Below are the code and all the weights of a small trained network. Each question names an input and a target symbol and asks about switching units off, where a switched-off unit gives its printed mean instead of its output.

import numpy as np


def w(rows, s, z=0):
    codes = np.array(rows[::2]) - 128.0
    scale = np.full(codes.shape[1], s)
    scale[-1] = z or s
    return codes * scale


def f(y):
    return y / 2 * (1 + np.tanh(0.7978845608 * (y + 0.044715 * y**3)))


def softmax(a):
    e = np.exp(a - a.max(-1, keepdims=True))
    return e / e.sum(-1, keepdims=True)


def log_softmax(a):
    a = a - a.max(-1, keepdims=True)
    return a - np.log(np.exp(a).sum(-1, keepdims=True))


def net(x, mask):
    ids = ['ΛΣβγζτφω'.index(c) for c in x.split()]
    T = len(ids)
    res = E[ids] + P[:T]
    u = 0
    for l in range(2):
        q, k, v = (res @ M[l].T for M in (Q, K, V))
        z = softmax(np.where(np.tri(T) > 0, q @ k.T / 2**0.5, -1e9)) @ v
        res = res + np.where(mask[u], z, O[l][:, -1]) @ O[l][:, :-1]
        u += 1
        y = f(res @ A[l][:, :-1].T + A[l][:, -1])
        res = res + np.where(mask[u : u + 8], y, B[l][:, -1]) @ B[l][:, :-1]
        u += 8
    return log_softmax(res[-1] @ U[:, :-1].T + U[:, -1])


Q, K, V, O, A, B = {}, {}, {}, {}, {}, {}
E = w([
[108,91,139,175],'Λ',
[76,71,110,158],'Σ',
[65,137,65,67],'β',
[48,85,81,102],'γ',
[73,135,151,106],'ζ',
[107,137,175,131],'τ',
[101,188,74,8],'φ',
[125,207,177,56],'ω',
],0.013)
P = w([
[173,97,141,161],'0',
[38,163,47,171],'1',
[3,161,65,166],'2',
[14,191,78,156],'3',
[3,160,102,135],'4',
[27,146,108,109],'5',
[20,130,129,92],'6',
[49,118,127,74],'7',
[55,101,162,58],'8',
[72,93,169,28],'9',
[68,68,181,16],'10',
[44,58,196,2],'11',
],0.0091)
Q[0] = w([
[250,62,144,56],'0.h0',
[228,193,79,205],'0.h0',
],0.012)
K[0] = w([
[244,98,69,227],'0.h0',
[52,160,42,254],'0.h0',
],0.0089)
V[0] = w([
[112,29,62,236],'0.h0',
[98,117,3,21],'0.h0',
],0.012)
O[0] = w([
[111,30,163,78,39],'0.h0',
[155,104,1,106,249],'0.h0',
],0.0098,0.012)
A[0] = w([
[24,150,63,125,149],'0.n0',
[86,132,80,106,71],'0.n1',
[111,80,160,95,122],'0.n2',
[89,85,100,230,255],'0.n3',
[185,134,47,77,25],'0.n4',
[169,239,150,133,80],'0.n5',
[188,97,69,161,55],'0.n6',
[102,137,221,254,202],'0.n7',
],0.0071,0.007)
B[0] = w([
[253,111,211,81,252],'0.n0',
[147,159,174,189,170],'0.n1',
[106,60,168,122,131],'0.n2',
[128,189,125,29,203],'0.n3',
[68,44,224,237,171],'0.n4',
[97,57,73,101,146],'0.n5',
[140,96,165,190,139],'0.n6',
[223,137,160,30,135],'0.n7',
],0.0057,0.015)
Q[1] = w([
[226,165,116,16],'1.h0',
[56,140,207,254],'1.h0',
],0.0092)
K[1] = w([
[172,2,220,183],'1.h0',
[98,182,3,117],'1.h0',
],0.0084)
V[1] = w([
[27,117,14,140],'1.h0',
[234,254,55,144],'1.h0',
],0.0069)
O[1] = w([
[236,79,2,103,87],'1.h0',
[237,158,197,93,3],'1.h0',
],0.0087,0.012)
A[1] = w([
[62,145,215,241,2],'1.n0',
[193,92,47,63,157],'1.n1',
[132,2,182,40,104],'1.n2',
[152,53,69,236,132],'1.n3',
[239,165,214,78,101],'1.n4',
[163,106,126,220,103],'1.n5',
[2,123,116,243,78],'1.n6',
[131,232,72,168,51],'1.n7',
],0.0076,0.0073)
B[1] = w([
[219,95,106,64,144],'1.n0',
[137,101,224,84,182],'1.n1',
[161,193,5,216,153],'1.n2',
[168,126,107,46,165],'1.n3',
[84,108,45,208,172],'1.n4',
[201,2,70,191,123],'1.n5',
[219,107,191,180,248],'1.n6',
[210,115,58,166,160],'1.n7',
],0.0075,0.016)
U = w([
[198,65,202,147,35],'Λ',
[113,60,107,171,114],'Σ',
[197,76,159,56,86],'β',
[131,75,96,48,159],'γ',
[71,144,151,64,253],'ζ',
[138,110,200,78,192],'τ',
[253,68,140,122,30],'φ',
[181,179,118,133,108],'ω',
],0.0071,0.0043)

Each question gives the input, a string of symbols that net reads in full, and the target symbol t.
The units are the heads (2 rows each of Q, K, V and O) and the neurons (one row each of A and B). Each row of codes is followed by its name. A weight is (code - 128) times the scale printed after its matrix; where a second scale follows, it is the last column's (O, A, B and U).
mask holds one flag per unit, layer by layer, with each layer's heads first. A switched-off unit (its flag False) gives its mean, the last column of its rows in O or B, instead of its output. The means were averaged over made-up inputs and are rounded, as every weight is.
A unit's drop is (log p(t) with every unit on - log p(t) with that unit switched off) / (log p(t) with every unit on - log p(t) with every unit switched off).
The circuit of an input: a set's keep is (log p(t) with only the set's units on - log p(t) with every unit switched off) / (log p(t) with every unit on - log p(t) with every unit switched off). Starting from the 12 units with the biggest drops (on a tie, the unit counted first), units are removed one at a time, each time the one whose removal leaves the highest keep (on an exact tie, the one counted first), for as long as the keep stays at least 0.8.
circuit, biggest first: the units of the circuit, biggest drop first
k most important neurons: the k neurons with the biggest drops, biggest first
k most important neurons of layer l: the k neurons of layer l with the biggest drops, biggest first
input γ ω τ ζ φ φ β φ γ, target φ: circuit, biggest first -> (1.h0)
input ω β τ Σ φ Λ ζ, target ω: circuit, biggest first -> (0.h0; 1.h0; 1.n4; 0.n4)
input τ Λ γ, target τ: circuit, biggest first -> (1.h0; 0.h0; 0.n4)
input τ Σ τ, target τ: circuit, biggest first -> (0.h0; 1.h0; 0.n7)
input ζ Λ Λ Σ ζ ω β β Σ τ γ, target ζ: circuit, biggest first -> (0.h0; 1.n6; 0.n4; 1.h0)
input Σ β ω Σ ω, target Σ: circuit, biggest first -> (0.h0; 1.h0; 0.n0; 1.n7)
input Λ Λ Σ γ Λ, target Λ: 4 most important neurons -> (1.n6; 0.n7; 1.n0; 0.n2)
input γ Σ Σ Σ Λ Σ ζ Σ, target γ: 3 most important neurons -> (0.n0; 1.n6; 0.n4)
input τ ω Σ τ γ ζ τ γ γ Σ, target τ: circuit, biggest first -> (1.h0; 0.h0)
input ζ ω β τ, target ζ: 4 most important neurons -> (1.n6; 0.n4; 0.n0; 0.n7)
input Λ φ γ, target Λ: 3 most important neurons -> (1.n6; 0.n4; 0.n7)
input Σ β Σ β Σ Σ τ Σ γ Λ Σ, target Σ: circuit, biggest first -> (0.h0; 1.h0; 1.n2)
input ω φ γ φ, target φ: circuit, biggest first -> (0.n0; 1.h0)
input γ ζ Σ β, target γ: circuit, biggest first -> (0.h0; 1.n6)
input Σ ζ β ω Λ ω ζ Σ φ β, target Σ: 4 most important neurons of layer 0 -> (0.n0; 0.n4; 0.n2; 0.n7)
input β Λ Λ γ β, target β: circuit, biggest first -> (1.h0; 1.n1)
input ζ ω γ ω ω Σ ω φ τ, target ω: 2 most important neurons -> (0.n0; 1.n1)
input Σ ζ γ Σ ζ ζ τ τ Σ Λ Σ, target Σ: 4 most important neurons of layer 0 -> (0.n0; 0.n4; 0.n2; 0.n1)
input ω β Σ ω Λ, target ω: 2 most important neurons of layer 1 -> (1.n4; 1.n6)
input γ Σ γ τ Σ τ Λ Σ β β Σ, target γ: 2 most important neurons of layer 0 -> (0.n0; 0.n2)
input Λ γ β γ γ Σ ζ γ τ Λ, target Λ: 3 most important neurons of layer 1 -> (1.n6; 1.n0; 1.n3)
input γ Σ τ ζ τ ζ β ζ γ ω Σ ω, target ω: most important neuron of layer 1 -> (1.n7)
